[131 111 139 105 110 120] >> 120, 131

[153 123 128 131 134 120 114] >> 114, 153

[[114 125 129 157 104 128 118]
 [119 138 109 124 107 125 125]] >> 118, 119

[106 157 131 155] >> 155, 106

[105 144 137 139] >> 139, 105

[140 147 104 154 112] >> 112, 140

[[157 122 137 135 103]
 [152 121 131 136 103]
 [153 128 148 132 108]] >> 103, 153

[[147 144 153 109 135]
 [119 141 148 110 131]] >> 135, 119

[120 144 155 117 134 125 135] >> 135, 120
---
[[120 128 120 105 145 130]
 [123 132 126 133 131 136]
 [124 132 134 124 127 139]] -> 134

[[140 138 156 130 130 119 142]
 [134 134 155 132 131 118 143]
 [124 133 148 133 133 111 143]] -> 148

[[ 99 100 130 149 106 125]
 [143 133 135 112 113 123]
 [142 143 106 108 158 110]] -> 106

[[136  99 135 140 122 106]
 [150 128 121 112 152 149]
 [125 118 130 135 124 115]] -> 130

[[ 99 129 126 129 130 129]
 [ 99 128 125 126 125 134]
 [ 99 128 126 124 125 139]] -> 126

[[128 136 130 108 141]
 [109 154 130 130 154]
 [143 116 107 106 119]] -> 107

[[114 140 124 123]
 [122 127 112 128]
 [137 110 147 105]] -> 147
---
[126 149 142 135 127 124] yields 142

[[147 146 131 106 154 100]
 [135 120 136 134 135 133]] yields 147

[[137 126 128 141]
 [111 112 134 107]
 [138 121 108 131]] yields 138

[[120 118 135 117]
 [140 136 118 108]
 [125 131 102 139]] yields 139

[[142 149 108 121 130 129]
 [147 129 114 145 115 114]] yields 147

[[131 107 127 124 133]
 [116 133 125 103 132]
 [142 111 147 139 114]] yields 142

[104 151 116 132 131] yields 132

[[126  98 113 114]
 [111  98 144 147]] yields 144

[136 152 141 121 133 120] yields 141

[115 122 133 117 145 102] yields 133
---
[[134 137 108 141 116]
 [123 116 151 104 143]
 [124 112 122 117 117]] Out: 116

[[126 102 126 129]
 [121 152 130 132]
 [112 110 131 136]] Out: 152

[[139 130 111 154]
 [134 143 103 146]
 [112 141 143 108]] Out: 143

[[128 129 130 127 132 127 127]
 [130 129 128 128 133 129 124]
 [127 132 126 127 158 128 126]] Out: 129

[[135 142 129 103]
 [129 125 121 139]
 [119 118 117 138]] Out: 125

[[128 140 152 138 137 125 134]
 [128 129 137 133 127 123 131]
 [125 134 152 138 131 125 130]] Out: 129

[[126 123 133 139 118 126 116]
 [142 132 137 144 113 104 124]
 [127 132 147 131 114 151 119]] Out: 132

[[123 121 118 122 123]
 [152 120 128 151 125]
 [145 125 136 147 123]] Out: 120

[[141 127 126 103 129 120 130]
 [126 131 132 116 133 115 135]
 [119 134 123 106 123 130 127]] Out: 131

[[126 121 138 116 124 151 153]
 [129 124 133 120 128 144 148]
 [123 136 119 132 138 110 112]] Out: 124
---
[125, 123, 130, 156, 109, 146] => 125
[134, 108, 143, 156] => 134
[126, 129, 129, 128, 133, 106, 126] => 126
[144, 118, 139, 157] => 144
[113, 138, 154, 123, 141, 123, 137] => 113
[158, 125, 101, 116] => 158
[118, 149, 147, 145] => 118
[115, 141, 115, 153, 133] => 115
---
Input:
[[130 118 153 134 121 137]
 [130 142  99 118 109 121]]
Output: 99

Input:
[[114 150 149 130 109]
 [135 121 115 135 136]
 [134 122 117 133 135]]
Output: 115

Input:
[[110 134 138 144]
 [104 125 146 140]
 [135 124 125 109]]
Output: 146

Input:
[[129 126 133 117]
 [131 135 115 156]]
Output: 115

Input:
[[124 131 121 127 123 126 128]
 [151 132 141 124 120 133 129]
 [122 128 138 129 124 118 122]]
Output: 141

Input:
[[121 136 111 137]
 [141 106 147 101]]
Output: 147

Input:
[[123 132 121 122 154]
 [129 134 103 114 137]
 [155 126 155 152 136]]
Output: 103
---
134  131  157  126  110  132  125
127  124  122  126  122  126  130
128  128  133  126  123  128  128
: 124

124  133  144  119  130
127  124  129  119  126
134  115  105  131  120
: 124

108  132  108  118
125  154  114  146
121  147  100  132
: 154

115  132  135  101  143
110  119  148  146  135
143  123  122  157  121
: 119

141  118  104  127  121  107
127  129  129  129  129  128
127  129  127  127  126  129
: 129

106  132  142  140  145
121  112  137  154  138
145  156  105  107  111
: 112

137  150  126  135  140
130  137  134  143  124
132  132  123  110  133
: 137
---
[108 124 115 125 102] -> 115, 125

[147 138 102 146 139] -> 102, 147

[[114 123 124 111 152 142 154]
 [126 142 124 155 147 129 118]
 [144 136 130 121 113 114 101]] -> 155, 155

[139 150 123 132 133] -> 123, 150

[105 113 145 134  99] -> 145, 145

[123 128 103 113 121] -> 103, 128
---
140,140,142,123,111,116
104,122,127,127,138,144
104,105,105,135,145,123
yields 105

143,127,104,140,142,152,116 yields 127

133,100,110,130,105,148
121,130,130,131,127,123
149,150,99,148,135,125
yields 150

150,148,134,103,150 yields 148

144,139,120,149,134,131,143 yields 139

132,101,120,126,117,137
132,114,129,124,120,143
yields 114

105,106,106,103,108,111,123 yields 106
---
[136 118 154 132 143 139] → 132

[[127 129 108 101 105]
 [124 132 110 105 102]
 [130 131 102  99 110]] → 102

[121 149 124 135 121 122] → 135

[[135 105 120 145 146 113 136]
 [129 111 128 140 147 116 144]] → 147

[[107 136 103 112 142]
 [117 121 125 108 123]
 [106 148 109 109 147]] → 109

[153 141 132 121 131] → 132

[125 143 114 138 117 127 156] → 117
